Moves between points:
zag: k>pud, y>rup, l>gok, z>zef, m>sif, w>bik
dev: k>zof, y>vig, l>vab, z>fos, m>dod, w>guv
mib: k>nub, y>kov, l>dob, z>vur, m>fud, w>nis
kip: k>guf, y>lov, l>fam, z>pes, m>ved, w>dum
zof: k>mer, y>beb, l>rek, z>zem, m>zif, w>vab
sif: k>kot, y>bav, l>zag, z>seg, m>lag, w>fiz
diz: k>dod, y>vab, l>zem, z>lov, m>kon, w>fos
nub: k>dav, y>kam, l>zav, z>ner, m>zad, w>dob
mem: k>rup, y>zuv, l>kot, z>lir, m>gok, w>sif
seg: k>bip, y>bik, l>zef, z>zif, m>beb, w>mer
vur: k>ner, y>pez, l>gev, z>gok, m>zuv, w>rup
dob: k>zav, y>pes, l>vul, z>gev, m>mib, w>pez
vig: k>beb, y>zef, l>nol, z>kar, m>rek, w>zif
dod: k>zif, y>rek, l>dev, z>fev, m>kar, w>zem
vab: k>rek, y>nol, l>nud, z>ker, m>dev, w>kar
teb: k>pez, y>mib, l>ruv, z>kot, m>gev, w>zuv
gof: k>teb, y>ner, l>zuv, z>sif, m>rup, w>pud
pes: k>lup, y>kad, l>dav, z>fud, m>kov, w>nub
kam: k>ved, y>fam, l>lup, z>vul, m>nev, w>pes
gok: k>bav, y>gof, l>mem, z>nep, m>zag, w>lag
fev: k>diz, y>guv, l>fos, z>zub, m>buf, w>mes
zif: k>nol, y>pil, l>zof, z>diz, m>nud, w>dev
ner: k>mib, y>vul, l>nis, z>bav, m>ruv, w>gev
fiz: k>zag, y>mem, l>bik, z>mer, m>bip, w>nep
kov: k>kam, y>dum, l>pes, z>pez, m>zav, w>zad
nus: k>buf, y>fos, l>lov, z>dum, m>guf, w>zub
guv: k>vab, y>zif, l>kar, z>kuv, m>zem, w>kon
zuv: k>ruv, y>nis, l>vur, z>zag, m>gof, w>bav
ses: k>mes, y>buf, l>guf, z>kam, m>zub, w>kip
lag: k>mem, y>pud, l>sif, z>beb, m>bik, w>bip
gev: k>nis, y>fud, l>teb, z>mem, m>vur, w>gof
nis: k>dob, y>zad, l>pez, z>rup, m>ner, w>teb
bik: k>gok, y>kot, l>lag, z>pil, m>fiz, w>lir
nev: k>kad, y>kip, l>kam, z>dob, m>dav, w>kov
ruv: k>fud, y>dob, l>ner, z>pud, m>teb, w>vur
ker: k>guv, y>dod, l>kon, z>guf, m>fos, w>buf
kot: k>gof, y>vur, l>pud, z>bip, m>mem, w>zag
zef: k>fiz, y>lag, l>nep, z>zof, m>seg, w>pil
lup: k>kip, y>zub, l>dum, z>zad, m>kam, w>dav
nep: k>bik, y>sif, l>lir, z>rek, m>zef, w>beb
zad: k>pes, y>nev, l>nub, z>ruv, m>vul, w>mib
mer: k>zef, y>lir, l>pil, z>dev, m>nol, w>rek
lir: k>lag, y>zag, l>bip, z>vig, m>nep, w>seg
kar: k>nud, y>zof, l>dod, z>buf, m>guv, w>diz
rek: k>pil, y>seg, l>vig, z>guv, m>zof, w>nud
beb: k>lir, y>fiz, l>seg, z>nud, m>pil, w>nol
ved: k>ses, y>nus, l>kip, z>kov, m>kad, w>lup
mes: k>fos, y>kon, l>kuv, z>ved, m>lov, w>guf
kuv: k>ker, y>diz, l>buf, z>kip, m>mes, w>nus
pud: k>zuv, y>gev, l>bav, z>fiz, m>kot, w>gok
rup: k>gev, y>ruv, l>gof, z>lag, m>bav, w>kot
fud: k>zad, y>zav, l>mib, z>zuv, m>pez, w>ner
lov: k>fev, y>ker, l>mes, z>kad, m>nus, w>ses
zub: k>lov, y>kuv, l>ses, z>nev, m>fam, w>ved
bav: k>vur, y>teb, l>rup, z>bik, m>pud, w>mem
nud: k>vig, y>mer, l>zif, z>kon, m>vab, w>dod
kon: k>kar, y>dev, l>diz, z>nus, m>ker, w>fev
vul: k>kov, y>dav, l>zad, z>teb, m>dob, w>fud
nol: k>seg, y>nep, l>mer, z>dod, m>vig, w>zof
bip: k>sif, y>gok, l>fiz, z>nol, m>lir, w>zef
guf: k>kuv, y>fev, l>nus, z>lup, m>ses, w>fam
pez: k>vul, y>nub, l>fud, z>gof, m>nis, w>ruv
dum: k>fam, y>ses, l>kad, z>nub, m>lup, w>nev
dav: k>dum, y>ved, l>nev, z>mib, m>pes, w>zav
pil: k>nep, y>bip, l>beb, z>vab, m>mer, w>vig
fam: k>nus, y>mes, l>zub, z>dav, m>kip, w>kad
fos: k>zem, y>kar, l>ker, z>ses, m>fev, w>kuv
zav: k>nev, y>lup, l>kov, z>nis, m>nub, w>vul
kad: k>zub, y>guf, l>ved, z>zav, m>dum, w>kam
buf: k>kon, y>zem, l>fev, z>fam, m>kuv, w>lov
zem: k>dev, y>nud, l>guv, z>mes, m>diz, w>ker

In the rows, 63 means zero.

The rows follow the links: the fewer symbols apart two points are, the more alike their rows tend to be.

Point, then a row for it; each showing differs a little:
dav: 41,77,78,52,94,68,70,37,26,76,59,52,94,94,95,58,87,65,47,40,78,69,98,56,67,46,75,44,32,16,22,28,52,58,69,49,64,79,96,71,52,76,55
nud: 78,52,68,66,43,84,70,73,90,40,50,91,34,46,50,47,63,76,88,69,51,42,69,62,52,72,39,66,83,110,127,99,24,48,68,76,53,68,36,64,88,50,48
dev: 79,41,67,72,29,79,75,74,88,48,61,78,43,23,46,65,76,87,85,69,52,44,53,52,43,64,34,55,86,100,119,84,23,43,58,81,58,63,46,69,81,42,54
dob: 79,72,86,54,104,38,83,44,86,41,89,75,72,85,86,44,52,66,84,60,60,86,72,47,82,70,51,86,24,52,82,55,71,25,52,58,48,48,82,97,32,99,49
pez: 90,63,88,56,79,32,81,59,84,46,105,72,70,46,75,76,55,62,80,75,62,95,41,31,64,65,53,83,30,45,73,49,86,26,46,69,54,34,88,95,23,89,68
vig: 69,67,70,55,62,97,60,69,57,49,25,102,39,80,53,29,50,53,62,64,67,28,104,76,67,67,64,69,82,93,89,97,42,78,100,75,61,66,34,55,104,42,38
vab: 76,43,65,74,35,81,74,71,93,42,58,88,40,31,48,59,72,83,90,70,47,44,60,58,51,66,34,60,85,105,122,93,21,43,65,79,56,65,39,68,87,45,49
nis: 90,60,89,54,69,31,81,64,76,49,102,67,70,34,74,81,55,60,69,76,62,96,31,31,59,65,60,83,32,39,58,46,89,31,42,70,59,27,90,90,26,81,73
zef: 73,49,84,65,20,89,45,86,32,58,43,96,47,48,46,80,53,52,26,63,60,48,62,66,42,68,91,64,93,65,13,92,72,81,95,88,66,54,58,32,83,46,80
zof: 74,60,69,60,59,90,65,66,82,40,39,99,37,70,55,34,53,68,78,63,56,35,92,71,61,71,49,71,78,108,113,101,33,59,86,73,56,67,32,60,98,45,40
zav: 57,86,80,43,121,59,73,37,50,59,60,66,89,111,96,38,66,53,64,43,73,70,107,59,86,56,69,63,26,34,58,44,58,46,72,44,57,70,85,83,52,87,42
dod: 76,40,64,73,20,79,74,74,84,59,63,73,50,9,51,73,87,89,86,73,55,47,45,48,34,57,35,53,83,92,110,81,21,47,58,84,62,62,49,65,80,37,63
gok: 79,72,52,65,74,44,47,74,92,39,68,74,35,91,44,48,14,42,58,76,47,72,47,87,92,94,78,101,71,87,67,87,117,73,60,56,55,54,40,50,57,85,70
nub: 60,85,83,46,125,52,78,33,63,54,68,69,77,110,91,38,58,59,70,53,73,74,102,61,88,55,63,73,21,39,66,47,60,40,68,49,55,65,81,90,47,89,42
kot: 73,81,49,51,89,37,48,73,75,52,62,68,45,96,48,41,13,30,58,72,61,74,58,89,95,83,79,100,61,76,60,76,120,87,67,52,68,47,37,57,58,71,65

Each walk starts at a row. The symbols on each line, taken left to right, move it on to the next point.
Each answer is a row, close to the row of the point it stands for.
67,65,75,52,46,97,47,75,29,57,23,99,45,69,52,50,50,46,39,66,73,32,97,71,54,61,84,64,83,73,42,95,56,92,108,81,64,61,44,39,100,39,57
w w z k l m m
70,38,61,75,17,80,73,74,70,65,60,67,53,6,50,84,87,90,86,75,60,51,42,46,29,52,40,42,83,86,104,70,20,54,56,83,63,60,52,65,78,31,68
y k l l l y w
83,44,80,71,13,77,50,85,51,49,59,90,42,36,46,90,50,57,31,64,47,59,42,64,41,79,83,70,87,70,16,96,87,72,75,87,56,54,60,33,68,60,91
85,44,80,78,17,72,51,87,67,43,66,92,39,39,44,86,46,58,34,64,46,63,36,66,45,85,79,75,93,75,30,99,93,64,71,87,59,53,60,35,62,67,89
m m w m m
67,66,73,49,51,96,51,72,37,56,19,106,45,74,53,43,49,45,48,63,68,32,103,74,61,63,80,67,84,78,58,92,51,88,105,77,64,64,38,42,104,41,46
l z k w l
75,52,69,66,54,87,68,69,92,37,45,98,35,60,53,39,59,71,86,67,56,37,82,68,61,74,43,70,81,108,121,101,31,54,79,72,52,70,32,66,93,46,43
70,58,76,53,34,95,48,80,26,60,29,99,44,60,52,60,51,45,34,66,68,38,86,71,48,59,88,60,85,66,29,92,62,90,102,83,65,60,46,36,96,39,62
m w l y z z
63,41,53,70,14,77,67,78,60,74,61,59,61,3,50,88,92,85,79,79,63,47,42,45,30,47,39,39,85,75,92,63,23,61,54,81,68,63,54,67,79,23,67
w y k z
60,45,48,70,17,77,65,74,49,85,56,56,65,6,50,85,94,82,77,76,69,48,44,46,31,42,43,31,84,70,82,56,21,71,60,78,72,63,56,64,82,19,67
87,50,70,78,40,55,55,83,97,35,78,84,29,56,37,74,27,56,48,69,35,75,30,79,64,97,75,92,83,91,54,100,106,59,55,70,45,54,50,44,50,85,83
w m l l l m
90,41,79,77,21,65,51,85,80,38,72,86,37,42,41,83,43,58,39,64,43,68,29,71,49,89,77,80,90,80,35,100,93,60,65,81,51,50,60,36,58,73,91
w l k k
77,78,48,59,85,39,45,74,85,44,66,71,42,96,47,43,11,31,59,75,53,72,53,89,92,90,78,104,66,88,67,82,116,82,65,53,57,51,37,55,57,81,66
39,72,76,59,80,70,67,41,24,82,60,45,95,83,92,70,92,68,43,37,77,69,93,54,58,45,75,40,39,16,16,32,49,55,68,49,63,77,105,65,50,78,61
w l z w w m k
91,62,84,54,66,28,75,67,64,57,100,68,71,30,70,84,53,56,70,82,70,96,27,28,58,64,65,80,36,33,46,41,95,41,49,74,63,24,86,88,24,72,81
w l k k
73,81,84,51,119,41,83,38,83,44,85,70,70,94,89,39,55,60,83,57,63,79,85,50,86,70,54,86,21,48,81,51,69,27,56,53,51,56,81,94,42,97,43
82,68,85,56,100,37,86,48,90,39,97,73,67,70,84,56,54,68,81,67,57,91,61,44,77,71,51,86,22,50,82,56,74,21,48,59,49,45,82,96,26,96,54
m w l y z z
70,87,47,45,90,38,45,73,63,58,58,67,52,94,51,39,13,27,60,81,72,74,63,83,95,77,83,98,60,67,54,64,117,94,73,50,70,42,33,58,59,67,63
w w z k l m m
81,46,81,66,16,82,48,86,40,54,47,93,42,37,44,84,51,55,25,61,58,53,52,65,39,68,89,63,96,63,15,93,82,77,88,87,60,52,61,33,77,52,85
85,72,75,46,59,30,63,74,44,68,88,65,74,29,67,84,47,45,57,86,78,93,32,30,56,54,78,75,41,26,29,37,104,65,63,76,73,22,80,80,33,63,80
l w z k m l
69,92,44,42,90,38,48,72,51,66,60,61,55,89,58,44,13,19,56,83,73,73,66,76,93,71,86,89,53,57,46,57,120,98,76,53,75,36,41,58,60,66,65
m m k w y
78,76,68,43,65,33,60,74,35,73,80,59,76,37,68,78,44,39,56,89,81,87,42,41,57,49,84,76,43,26,25,37,109,76,67,71,77,16,77,76,36,54,81
68,67,73,53,57,98,55,71,47,54,25,103,38,81,58,33,48,49,58,68,72,31,109,77,63,66,75,68,82,85,73,97,45,85,106,75,62,66,35,46,101,40,47
z m l y
73,64,71,58,61,93,63,68,68,43,33,101,34,76,54,30,54,61,74,67,61,30,97,71,66,69,57,72,82,103,104,102,37,69,91,74,58,66,29,55,105,47,37
k z z y z k
48,49,45,65,23,77,64,73,41,87,49,45,71,11,52,83,94,76,75,77,76,46,47,50,35,41,48,30,83,61,77,49,25,77,61,77,80,65,53,61,84,16,67
